Each row is followed by the tier that its hidden value falls in (each part has its own value, ranges and names)
[-128,99,-1,68,22,229,112,-147,-135,92,-145,-73,-260,82,-230,-3,138,-362,-123,8,-19,73,-7,-23,-303,137,-116,-90,-224,239,124,107,-61,5,-5,-51,-68,-141,121,-71,-14,134,31,-39,159,59,-404,84,212,-308]
(33)
[-109,122,-46,-27,114,22,15,-128,-67,-208,178,108,96,-21,-192,-8,-56,125,-134,-3,-141,31,-120,-161,56,83,238,-94,-249,5,-185,-32,-91,264,-156,-254,174,73,-155,115,93,-160,15,65,123,120,-166,170,76,-260]
(35)
[-34,-135,69,-106,-124,-32,85,-82,173,190,131,20,284,199,-157,239,-274,117,-20,19,181,89,-205,-190,345,128,209,-200,-50,-10,-208,24,149,58,-211,-210,64,-105,-75,6,29,-104,197,-141,66,174,-11,365,-103,36]
(22)
[13,-214,-47,108,274,-79,249,-208,-69,-153,89,-230,544,-217,17,92,-189,88,-39,136,42,-232,-121,134,-137,-252,211,90,23,-54,-24,-181,0,170,18,130,242,222,38,20,-13,-158,65,26,153,137,-18,174,152,48]
(3)
[87,198,-90,-67,49,-96,-70,174,-34,-138,39,-2,150,-8,22,10,-31,346,86,18,-104,-110,-282,-138,97,-99,-2,-160,-151,-165,-76,-270,-153,165,107,-165,-27,-84,-86,-35,-115,97,-18,181,83,-28,-131,211,-262,57]
(22)
[14,21,-97,58,155,264,-52,-58,152,103,-135,-14,157,-63,-265,-106,197,180,246,107,83,33,210,351,-213,-98,-161,86,-45,91,122,184,-144,-89,-1,150,83,119,231,117,111,-289,-184,-64,58,-82,-69,-104,401,-79]
(21)
[11,120,62,-54,201,-156,110,-242,-43,-99,-99,-114,-1,-42,-31,205,29,-35,-207,54,-51,125,-365,-410,-171,-33,58,39,-83,-55,-41,-143,76,83,-178,-163,-92,28,-161,-274,-93,231,-4,-77,-49,79,-104,278,-122,-37]
(12)
[-27,-132,45,24,-8,-287,28,-186,91,87,98,8,132,-220,79,553,-277,-157,-133,146,34,135,-186,59,-249,140,284,31,8,-19,240,134,128,37,19,107,244,-111,-47,-36,-5,145,98,-149,173,-76,-38,351,118,-33]
(33)
[-174,153,21,-45,-13,42,-54,182,44,197,-41,41,-54,-62,-240,184,-103,-187,-62,56,233,-5,48,-49,25,56,-180,-289,-47,291,154,264,59,33,-163,-22,26,-32,145,-28,61,-64,-177,-10,126,-2,-217,118,307,-204]
(33)
[-91,-227,-34,20,-33,-172,-113,161,-68,-90,107,211,360,-291,-75,427,-347,130,-138,147,-70,13,-116,210,-81,-164,-29,50,130,-55,300,85,203,47,29,328,115,156,99,148,90,28,-129,72,245,-72,74,-106,232,95]
(12)
[-152,41,-73,-89,180,97,162,237,-118,90,-134,-58,87,147,-70,-21,44,-33,-15,410,296,-137,-46,1,121,-323,-376,-157,124,318,-37,-92,-190,56,2,171,4,82,325,65,139,-140,-222,124,-177,248,161,-123,127,36]
(11)
[-200,23,-70,-35,37,-310,14,110,-169,4,66,164,-41,59,137,227,-42,-120,-181,133,68,75,-173,-28,-28,-31,-145,-129,45,82,116,-151,-67,76,54,153,-100,-161,86,21,51,237,-97,65,51,-49,148,29,-163,-32]
(16)
[74,237,74,-36,352,-7,186,-103,54,15,-107,-126,83,3,-70,76,160,4,-135,71,122,-45,-292,-299,-85,-25,-171,-58,-2,-15,44,-121,-116,187,-171,6,115,93,-94,-249,-183,124,-22,-18,-127,-91,-106,368,169,8]
(36)
[-130,170,-14,-61,43,91,9,19,-114,117,-339,-22,-332,172,116,126,209,-183,-16,265,123,192,-107,-49,-153,23,-151,6,-149,275,38,24,-224,-73,172,21,52,-352,271,-6,169,156,-124,11,-278,88,17,-40,-97,-232]
(22)
[-59,26,-36,42,123,-93,75,98,-43,74,-137,-79,423,16,179,204,-235,35,21,10,317,-238,-80,-117,257,-179,-75,-18,6,120,64,-265,-130,-36,206,106,315,-68,212,72,100,148,-114,-24,36,-45,23,244,-75,-45]
(32)
[98,-157,-113,-113,-105,170,-148,283,70,-193,241,138,261,-121,-191,-32,-140,579,152,82,-19,-209,2,325,49,-216,86,-168,-131,-209,-53,-17,-73,213,-36,-52,-10,80,-15,118,-124,-238,-101,109,158,96,57,-129,-33,100]
(19)
[190,71,9,60,51,-48,-84,-148,23,-173,-131,-148,108,-160,147,138,89,-41,17,49,-181,136,-251,-133,-324,-49,115,222,-270,-228,159,36,82,117,94,69,121,-33,-60,-235,-93,253,245,103,121,-220,-190,279,-91,114]
(22)
[-15,193,15,201,137,95,-42,68,137,249,-58,-227,-59,-85,-196,99,-7,-107,77,-75,148,-29,104,201,-220,275,-99,-2,-38,51,81,124,12,-38,83,-6,132,-30,160,-106,6,143,-195,-187,57,-288,-389,203,310,-203]
(24)
[39,224,-14,19,47,166,-59,266,82,172,-197,-177,-218,-114,-49,-5,16,-144,259,211,317,-60,52,258,-357,-18,-250,-215,-163,218,165,248,-63,-34,56,92,-100,-216,187,-144,-61,-11,-239,103,-92,-32,-230,-57,61,-107]
(35)
[126,205,60,-69,364,-74,131,-9,20,-53,-161,-224,216,-192,72,182,21,97,-51,135,159,-147,-299,-300,-30,-184,-70,-51,11,-31,46,-113,-57,191,-90,4,210,75,-56,-233,-114,58,-49,101,-137,-35,-63,379,96,-3]
(11)
[-58,-182,-126,-185,321,-212,174,-368,-70,66,-162,-121,379,-272,102,255,-53,169,85,310,175,101,32,-275,116,-328,255,120,72,21,55,-106,-71,-133,19,70,164,44,47,94,208,-262,-57,-2,73,328,136,340,-186,-194]
(11)
[-197,69,-42,-92,30,156,7,205,-148,24,-263,59,-25,233,-109,5,138,62,-105,304,121,-27,-98,-24,148,-260,-408,-76,17,313,-23,-159,-217,-25,74,70,-50,48,397,101,126,-29,-290,4,-232,238,170,-236,87,27]
(24)
[28,-58,-32,-37,-139,-121,-158,132,154,18,365,181,4,-34,-141,220,-238,123,-66,161,-187,96,-88,228,10,252,137,-168,-31,-135,-72,203,145,231,-96,111,-10,-117,-55,91,-59,-102,49,-9,-17,-112,109,34,102,60]
(24)
[-125,43,-42,52,289,-163,10,-246,-37,-236,46,-59,237,-233,-52,254,-42,-4,-151,105,-287,233,-246,-281,-128,-41,347,158,-66,-339,-57,74,46,72,-156,58,68,28,-104,-149,168,-19,202,44,219,79,-189,223,97,-142]
(33)
[147,-95,-74,49,146,-12,60,-476,84,-132,159,-136,115,-81,-14,-141,123,177,207,-26,-5,68,119,282,-251,132,328,55,-315,-181,-85,-78,-138,36,-32,-51,-85,-61,-89,24,-92,-152,65,-169,142,4,3,222,-125,-152]
(36)
[-137,45,9,-24,-57,-207,103,-152,-105,9,125,64,143,207,174,13,-291,-99,-138,-150,-71,-101,-137,-145,156,206,211,-218,-172,164,-303,-113,137,158,-31,-150,-52,-339,-13,50,-44,112,114,-71,-96,8,12,114,-261,-214]
(19)
[-207,-69,35,-60,-297,-95,-183,141,-104,56,58,247,-224,90,-161,206,8,-32,-335,283,-399,321,-186,129,-133,230,-71,0,-39,170,31,223,278,233,49,-4,-3,84,170,102,-16,52,-30,4,-122,-35,-8,-162,140,141]
(11)
[-224,-61,-124,-44,328,-82,215,171,-131,87,-11,-40,280,-69,-65,-62,-33,28,-42,282,219,-80,57,23,72,-281,-157,-79,176,233,-47,36,-17,130,-109,329,77,103,239,68,171,-327,-312,207,-152,149,136,-179,77,-72]
(12)
[50,80,-64,50,296,149,182,-170,126,100,-19,-191,15,-9,-50,-54,102,-133,225,142,291,-16,47,153,-226,11,12,-135,-122,-39,5,86,-264,-25,-93,183,-42,-263,26,-99,0,-157,76,-1,20,61,-81,184,84,-208]
(19)
[-191,126,-1,-116,70,157,11,73,-280,-34,-266,93,-28,-15,-178,-8,48,-33,-202,138,-157,62,-152,-319,72,-107,-284,-143,-129,72,127,-20,1,22,4,116,-188,6,134,-43,-95,75,-65,164,23,192,-288,-34,-3,-141]
(19)
[-19,49,-84,153,18,263,-16,231,-36,117,-164,-186,-48,-14,-308,-23,214,-61,27,208,-73,-28,3,329,-181,-37,-295,-19,-67,193,189,88,-158,68,211,209,144,38,403,59,42,-150,-153,139,45,-36,-267,-67,434,25]
(19)
[-126,-48,-92,-161,-64,9,38,98,-133,30,53,279,282,199,-56,127,-249,145,-64,276,-38,-74,-118,-94,436,-124,-143,-202,36,166,-42,-158,-134,53,112,130,85,-41,153,367,128,-109,41,108,30,206,167,29,32,-2]
(11)
[-180,50,-115,-97,33,2,9,-241,-124,112,-176,87,-114,74,2,143,26,-228,6,439,-221,249,23,-58,-100,-5,-20,27,-30,205,41,138,-99,-175,166,158,-87,-186,248,190,230,-50,116,-26,5,217,-16,-10,122,-205]
(11)
[33,-358,-1,46,-295,-36,-151,40,100,35,276,157,215,-70,-81,37,-256,160,-61,-285,-87,-20,159,354,-233,120,197,102,-96,-6,-47,285,584,221,-148,-55,3,49,-27,-2,-105,58,-27,-130,110,-339,34,-203,-41,47]
(21)
[124,-31,-9,-36,58,278,77,138,77,110,-205,-207,76,-23,-61,3,38,62,207,80,449,-294,56,218,-121,-269,-233,-186,-87,190,112,-11,-136,-30,-2,18,-19,-125,221,-100,-111,-66,-167,-19,-38,103,-4,19,88,-45]
(33)
[-77,-126,-143,8,-51,-123,132,-122,-221,39,-13,21,216,235,235,55,-172,-6,-13,40,-3,-207,-62,-12,142,-106,-36,-40,-38,30,-27,-506,-193,-106,396,49,-92,-237,177,164,-62,344,111,-117,160,87,54,153,-379,-28]
(3)
[22,18,-125,-23,-151,6,-165,238,1,-57,104,140,190,183,55,53,-109,457,122,61,-209,-39,-110,147,186,39,80,49,-102,-193,-124,-216,-177,45,340,-40,128,-134,148,183,39,194,-28,-23,55,-136,-4,-8,-213,93]
(22)
[-65,233,150,-100,-3,-173,14,-87,7,91,-249,17,-18,171,209,147,2,-96,-111,265,1,39,-380,-90,-26,104,-247,-237,-70,145,41,-125,-54,16,78,81,-183,-172,148,-131,-318,196,52,-143,-339,45,86,182,-60,204]
(24)
[-39,-173,3,-29,-229,-42,-93,-260,190,126,84,185,295,-60,-169,287,-270,168,97,-115,3,82,39,226,-91,116,301,-37,-119,166,88,199,159,-71,-61,-231,168,-26,-8,222,91,-150,31,-256,310,-23,-82,158,213,-122]
(33)
[26,-172,77,13,-330,39,-73,63,139,97,200,130,-46,-11,-37,213,-274,-49,-44,-151,137,-99,27,372,-447,175,140,-72,-154,155,126,263,303,162,-69,-200,73,-77,-54,-81,-196,289,-16,-240,177,-249,-126,-23,79,-13]
(33)
[-170,-118,-152,143,-86,-222,-59,268,-110,91,24,1,235,-66,133,211,-183,-126,-69,139,-9,-183,21,270,-136,-196,-112,60,131,218,165,-69,78,65,335,162,216,34,345,133,120,144,-101,56,187,-161,2,-64,109,114]
(33)
[-34,-97,-130,-80,-27,26,12,-138,-50,-94,-55,45,68,107,161,24,48,13,142,274,29,8,22,149,-163,-233,31,28,-142,8,46,-83,-234,-116,151,123,-146,-174,201,54,44,73,93,-79,121,164,166,-66,-150,13]
(35)
[47,39,22,143,-175,-79,-63,-95,31,155,21,-145,-254,-36,-46,214,-125,-383,-53,-111,151,29,25,99,-336,270,10,-48,-253,233,161,54,169,12,86,-173,-1,-160,17,-95,-61,331,-66,-174,170,-195,-258,269,-42,-168]
(32)
[-241,132,-137,-101,-71,-17,-184,338,-174,-46,-56,265,63,132,73,64,-186,131,-54,96,-76,-71,-41,-171,259,-169,-127,-97,-28,112,-157,-86,-21,21,140,-75,-13,-165,184,178,222,116,-132,126,-44,63,48,-212,-192,-160]
(35)
[-130,144,9,-48,59,207,73,293,8,250,-65,11,-13,34,-365,123,-100,-128,-101,129,295,-104,-28,-156,129,-22,-342,-285,27,271,146,108,-40,75,-114,15,110,82,119,-18,0,-26,-196,55,85,70,-295,160,306,-121]
(21)
[8,-9,1,-31,139,70,141,-28,118,16,-15,-187,341,-53,-158,33,-79,164,157,38,373,-123,-58,41,97,-168,131,-184,-135,208,-108,38,-84,107,-217,-156,206,25,67,16,135,-397,-133,47,38,210,-21,179,127,-106]
(36)
[100,8,-88,-41,89,-6,-57,-168,53,-203,-70,-31,166,45,144,-7,83,225,264,237,95,0,-28,207,-185,-260,-38,101,-143,-121,24,-196,-273,-164,105,95,-210,-1,146,-2,22,98,-55,-156,68,68,235,-49,-131,128]
(16)
[-34,29,16,-46,133,-21,-39,-111,-89,-281,-101,159,405,-68,-69,103,76,237,-181,-32,-243,-9,-325,-214,33,-269,-110,27,-49,-178,110,-148,1,135,-123,50,-7,210,-23,-48,-87,37,149,81,190,-16,-17,100,198,129]
(35)
[-291,-149,-107,-38,491,-60,270,32,-46,121,33,44,446,-140,-58,-88,27,138,-55,162,283,-48,103,16,-19,-299,-49,14,285,13,-67,93,32,164,-259,313,147,205,66,-7,121,-370,-172,130,-89,72,124,-109,109,-104]
(24)
[-57,-198,2,-86,-308,-20,-235,181,168,65,130,319,260,-45,-8,184,-213,371,-9,-131,-96,-75,45,359,-146,-6,151,9,7,76,18,282,319,180,-38,-147,198,14,76,103,-65,-8,-62,-149,42,-273,100,-202,150,79]
(19)
[60,-57,-77,44,211,132,171,-338,113,-16,105,-143,80,13,-43,-99,83,-11,217,9,191,30,91,176,-227,61,252,-48,-237,-156,-83,36,-221,-10,-123,51,-68,-243,-65,-69,-8,-135,151,-100,147,79,-67,193,-66,-240]
(32)
[196,-192,-146,-176,136,80,-108,-350,105,-223,183,88,271,-161,-189,-77,19,371,200,102,56,65,220,-37,149,-254,129,33,-170,-240,-112,-15,14,-1,-296,-26,-221,196,-167,143,96,-374,45,-32,194,184,313,114,-91,-97]
(11)
[-36,-109,120,-179,-270,24,-63,-365,1,-19,-131,306,-32,143,-50,422,-91,102,-198,144,-200,316,-313,-126,-123,136,163,106,-190,91,139,6,38,-64,36,-215,96,-45,-53,120,-34,253,143,-297,44,129,19,163,14,-4]
(16)
[-94,215,-13,-127,65,259,54,367,81,231,-127,116,65,107,-305,143,-26,131,-10,109,286,-168,-113,-176,93,-156,-345,-223,89,216,162,32,-206,51,-48,-107,227,92,91,-26,-14,86,-209,11,99,-2,-279,143,314,-48]
(12)
[-117,17,42,-132,-183,102,-23,-105,-162,-56,-238,171,-19,278,-51,149,-81,36,-153,187,-162,107,-234,-157,73,-50,-141,3,-150,244,-26,-138,-32,-119,105,-73,-136,-75,224,120,43,218,-68,-160,-112,234,48,-138,-45,-10]
(12)
[93,124,-54,67,28,142,-135,279,121,106,-67,-220,-246,-169,-137,34,101,-19,225,163,225,10,77,371,-309,35,-133,-140,-172,78,112,229,-77,49,37,92,-37,-196,186,-109,9,-118,-264,114,-80,-81,-130,-52,83,-102]
(3)
[-5,-174,103,12,-79,-233,-41,-346,37,-7,40,75,116,-200,62,499,-229,-78,-194,62,-112,194,-204,80,-257,194,266,88,-81,-53,216,80,209,27,10,50,130,-48,-70,6,-80,172,136,-224,123,-71,8,283,99,-28]
(3)
[83,32,-128,-177,101,-148,-41,-51,2,-140,152,111,277,-55,13,-70,-23,485,130,31,-110,-94,-100,-80,123,-164,74,-151,-66,-230,-120,-233,-80,128,-40,-131,-187,29,-160,36,-157,-71,16,65,127,32,73,173,-275,44]
(11)
[231,42,-42,-15,129,205,-70,-50,-94,-391,18,9,216,-106,29,-90,-99,344,64,-227,-2,-240,-26,-107,-81,-205,60,153,-304,-213,-82,-222,-3,132,-26,-148,33,68,-162,-47,-43,272,-87,30,105,-137,-50,-15,-186,-186]
(16)
[5,57,77,-88,35,-169,-52,-150,-26,45,-229,30,140,-63,109,293,-205,-113,-92,263,-20,172,-286,-293,106,-16,-94,-49,-67,66,51,5,206,-43,-4,148,-62,-108,21,0,-17,17,88,46,-211,125,98,201,-126,54]
(36)
[24,-156,-104,-59,-133,224,-115,166,28,-184,196,104,190,-110,-180,-27,-223,336,190,2,-32,-147,93,340,-147,-172,171,-111,-184,-120,-56,164,37,76,-84,-44,-125,-45,27,66,16,-126,-48,47,275,89,-83,-266,25,-88]
(24)
[138,121,-49,15,22,252,-66,46,31,91,-350,-194,-13,23,-105,2,130,97,217,83,29,-15,-27,24,-162,-134,-248,76,-144,13,144,-51,-118,-210,207,64,-121,-108,252,-117,-48,185,-136,-56,11,-40,-231,14,-8,-2]
(19)
[-166,1,-158,-31,6,-67,101,289,-75,233,-147,7,424,128,69,287,-255,253,71,162,57,-156,-175,-123,347,-186,32,-4,142,121,37,-277,-282,-99,450,57,449,-182,315,224,213,107,-116,55,109,66,-153,183,-104,-17]
(19)
[-142,-129,-56,-156,-115,-12,-46,129,-99,1,55,330,430,38,49,126,-353,294,-13,102,-107,-133,-21,88,278,-120,31,-123,40,139,-46,49,99,92,82,105,158,-52,160,338,100,-126,5,78,21,40,139,-150,76,-55]
(11)
[6,228,-56,-92,215,14,-13,105,12,-53,17,4,181,58,3,31,21,239,17,25,101,-97,-136,-336,353,-49,-36,-146,-95,-210,-113,-226,-251,120,-7,-77,112,-63,-43,-46,-15,72,38,60,42,-17,-74,373,-124,-103]
(22)
[-129,-51,114,51,107,-301,107,-150,-73,16,-20,38,365,-71,111,234,-213,-101,-213,-170,263,-51,-150,-48,46,27,-65,-79,-16,186,152,-119,174,93,-127,134,99,59,45,-22,-46,135,-142,-103,32,-160,99,194,33,-40]
(24)
[-59,-93,39,62,-104,60,-42,-206,159,136,4,12,222,-117,-142,280,-251,-16,104,-130,147,39,95,210,-171,148,278,-5,-156,158,113,264,128,-94,-49,-163,237,-73,59,95,140,-57,6,-244,301,-57,-239,186,284,-256]
(12)
[49,121,-79,-188,130,137,-66,208,197,-141,148,220,403,32,-157,30,-94,687,184,50,85,-101,-156,-103,276,-181,116,-114,-66,-297,-127,-85,-302,129,-135,-113,195,67,-137,55,5,-136,-86,26,96,25,12,117,-26,35]
(33)
[-90,65,90,-44,-288,57,-92,520,27,26,86,131,-55,4,-120,260,-309,-183,-103,3,351,-174,-151,118,-180,-80,-238,-336,-122,318,249,261,169,200,-167,-48,21,-24,87,-154,-70,262,-190,80,202,-117,-164,-107,177,71]
(12)
[-101,202,-8,-45,204,79,76,473,-57,226,-190,-102,33,-19,-157,-1,78,14,-33,359,12,-67,-203,-1,17,-103,-476,-256,193,83,97,122,-4,144,33,352,-67,-13,280,-146,-141,-90,-150,288,-228,-4,-203,-58,242,149]
(22)
[-120,-268,-33,183,-275,-67,-56,71,-16,292,52,-120,-31,-85,-61,177,-134,-261,-126,-259,34,41,128,189,-285,209,206,71,-122,183,66,231,472,139,103,-200,203,-155,106,-71,16,147,44,-47,229,-236,-350,129,-94,-154]
(33)
[-141,68,47,71,-212,-221,-332,-31,140,41,102,98,-37,-136,-154,155,8,-12,-42,-100,-108,270,36,278,-102,328,88,-144,-230,93,83,303,234,101,-126,-106,-63,2,109,35,18,-169,-95,-115,131,-214,-75,88,195,-39]
(24)
[-193,153,22,-91,-235,-35,-165,289,-1,198,-86,123,-94,34,-141,146,-129,-71,-91,11,154,-62,27,-54,-36,-1,-249,-215,-61,396,146,136,171,31,-5,-251,-26,95,183,-38,-50,196,-284,-114,114,-84,-222,15,96,-25]
(12)
[-63,-281,-124,49,157,34,262,16,-59,115,111,-200,96,62,-51,-66,184,55,-60,235,139,-121,65,303,-178,-130,22,58,93,50,-56,-135,-128,202,95,110,152,74,217,-16,-63,-112,-62,-33,-27,94,74,37,18,68]
(36)
[90,29,-23,-21,8,315,-4,159,26,118,-297,-129,-4,43,-194,21,144,171,195,73,202,-22,-18,143,-103,-144,-267,-21,-122,105,178,5,-162,-138,104,80,-34,-110,272,-57,-4,44,-244,1,-3,20,-161,-61,66,-38]
(35)
